Below are the code and all the weights of a small trained network. Each question names an input and a class and asks about switching units off, where a switched-off unit gives its printed mean instead of its output.

import numpy as np


def w(rows, s, z=0):
    codes = np.array(rows[::2]) - 128.0
    scale = np.full(codes.shape[1], s)
    scale[-1] = z or s
    return codes * scale


def f(y):
    return y / 2 * (1 + np.tanh(0.7978845608 * (y + 0.044715 * y**3)))


def log_softmax(a):
    a = a - a.max(-1, keepdims=True)
    return a - np.log(np.exp(a).sum(-1, keepdims=True))


def net(x, mask):
    res = np.array(x, float).reshape(1, 4) / 4 @ E
    y = f(res @ A[0][:, :-1].T + A[0][:, -1])
    res = res + np.where(mask, y, B[0][:, -1]) @ B[0][:, :-1]
    return log_softmax(res[-1] @ U[:, :-1].T + U[:, -1])


A, B = {}, {}
E = w([
[45,159,192,237],'x0',
[152,76,254,100],'x1',
[131,131,125,128],'x2',
[47,24,89,129],'x3',
],0.0077)
A[0] = w([
[110,131,133,184,90],'n0',
[149,102,113,106,254],'n1',
[169,103,219,95,112],'n2',
[90,167,148,171,82],'n3',
[91,111,170,203,120],'n4',
[136,94,104,4,78],'n5',
[149,164,32,176,54],'n6',
[103,33,66,154,83],'n7',
[151,196,42,156,118],'n8',
[204,233,126,137,79],'n9',
],0.013,0.0069)
B[0] = w([
[189,136,135,119,159],'n0',
[125,213,101,133,235],'n1',
[71,68,83,224,223],'n2',
[180,118,92,82,178],'n3',
[209,158,62,111,220],'n4',
[183,141,79,148,214],'n5',
[103,44,55,169,214],'n6',
[135,96,251,66,191],'n7',
[108,116,125,180,255],'n8',
[134,81,230,57,254],'n9',
],0.012,0.0068)
U = w([
[26,57,99,254,81],'0',
[67,229,141,124,252],'1',
[232,207,88,115,52],'2',
[88,77,237,32,90],'3',
],0.0095,0.013)

Each question gives the input, the list of numbers given to net, and the class t.
The units are the neurons (one row each of A and B). Each row of codes is followed by its name. A weight is (code - 128) times the scale printed after its matrix; where a second scale follows, it is the last column's (A, B and U).
mask holds one flag per neuron, in row order. A switched-off neuron (its flag False) gives its mean, the last column of its row in B, instead of its output. The means were averaged over made-up inputs and are rounded, as every weight is.
A unit's drop is (log p(t) with every unit on - log p(t) with that unit switched off) / (log p(t) with every unit on - log p(t) with every unit switched off).
The circuit of an input: a set's keep is (log p(t) with only the set's units on - log p(t) with every unit switched off) / (log p(t) with every unit on - log p(t) with every unit switched off). Starting from all 10 units, units are removed one at a time, each time the one whose removal leaves the highest keep (on an exact tie, the one counted first), for as long as the keep stays at least 0.8.
circuit, biggest first: the units of the circuit, biggest drop first
unit that matters most: the unit with the biggest drop
top k neurons: the k neurons with the biggest drops, biggest first
drop when u is switched off: that unit's drop, to one decimal
input [3,1,-4,2], class 1: unit that matters most => n9
input [3,2,0,3], class 2: circuit, biggest first => (n4 n2)
input [-1,-1,5,4], class 1: circuit, biggest first => (n9 n6 n2)
input [7,-8,7,-8], class 0: top 3 neurons => (n6 n8 n7)
input [7,-1,-3,6], class 2: top 2 neurons => (n4 n9)
input [8,-2,-2,-6], class 2: circuit, biggest first => (n4 n3)
input [0,2,5,4], class 1: top 2 neurons => (n9 n6)
input [-3,0,5,-6], class 3: top 2 neurons => (n9 n4)
input [-5,6,5,-1], class 0: top 2 neurons => (n2 n4)
input [4,1,-5,3], class 1: top 3 neurons => (n9 n5 n6)
input [7,7,-6,-3], class 0: top 2 neurons => (n2 n1)
input [-1,7,-1,5], class 0: top 2 neurons => (n2 n9)
input [7,8,-2,-6], class 0: top 2 neurons => (n2 n1)
input [-7,4,1,2], class 2: unit that matters most => n5
input [4,-4,-8,6], class 1: top 2 neurons => (n9 n4)
input [-1,-5,2,0], class 0: top 3 neurons => (n6 n8 n4)
input [6,-7,5,-7], class 0: top 2 neurons => (n6 n8)
input [8,0,0,8], class 2: top 2 neurons => (n4 n9)
input [1,6,0,0], class 0: drop when n2 is switched off => 0.9
input [-3,-8,-1,1], class 0: drop when n6 is switched off => 0.4
input [-2,-1,5,-7], class 3: drop when n9 is switched off => 0.8
input [4,-4,5,-6], class 3: drop when n7 is switched off => -0.1
input [1,-3,-5,8], class 3: circuit, biggest first => (n7)
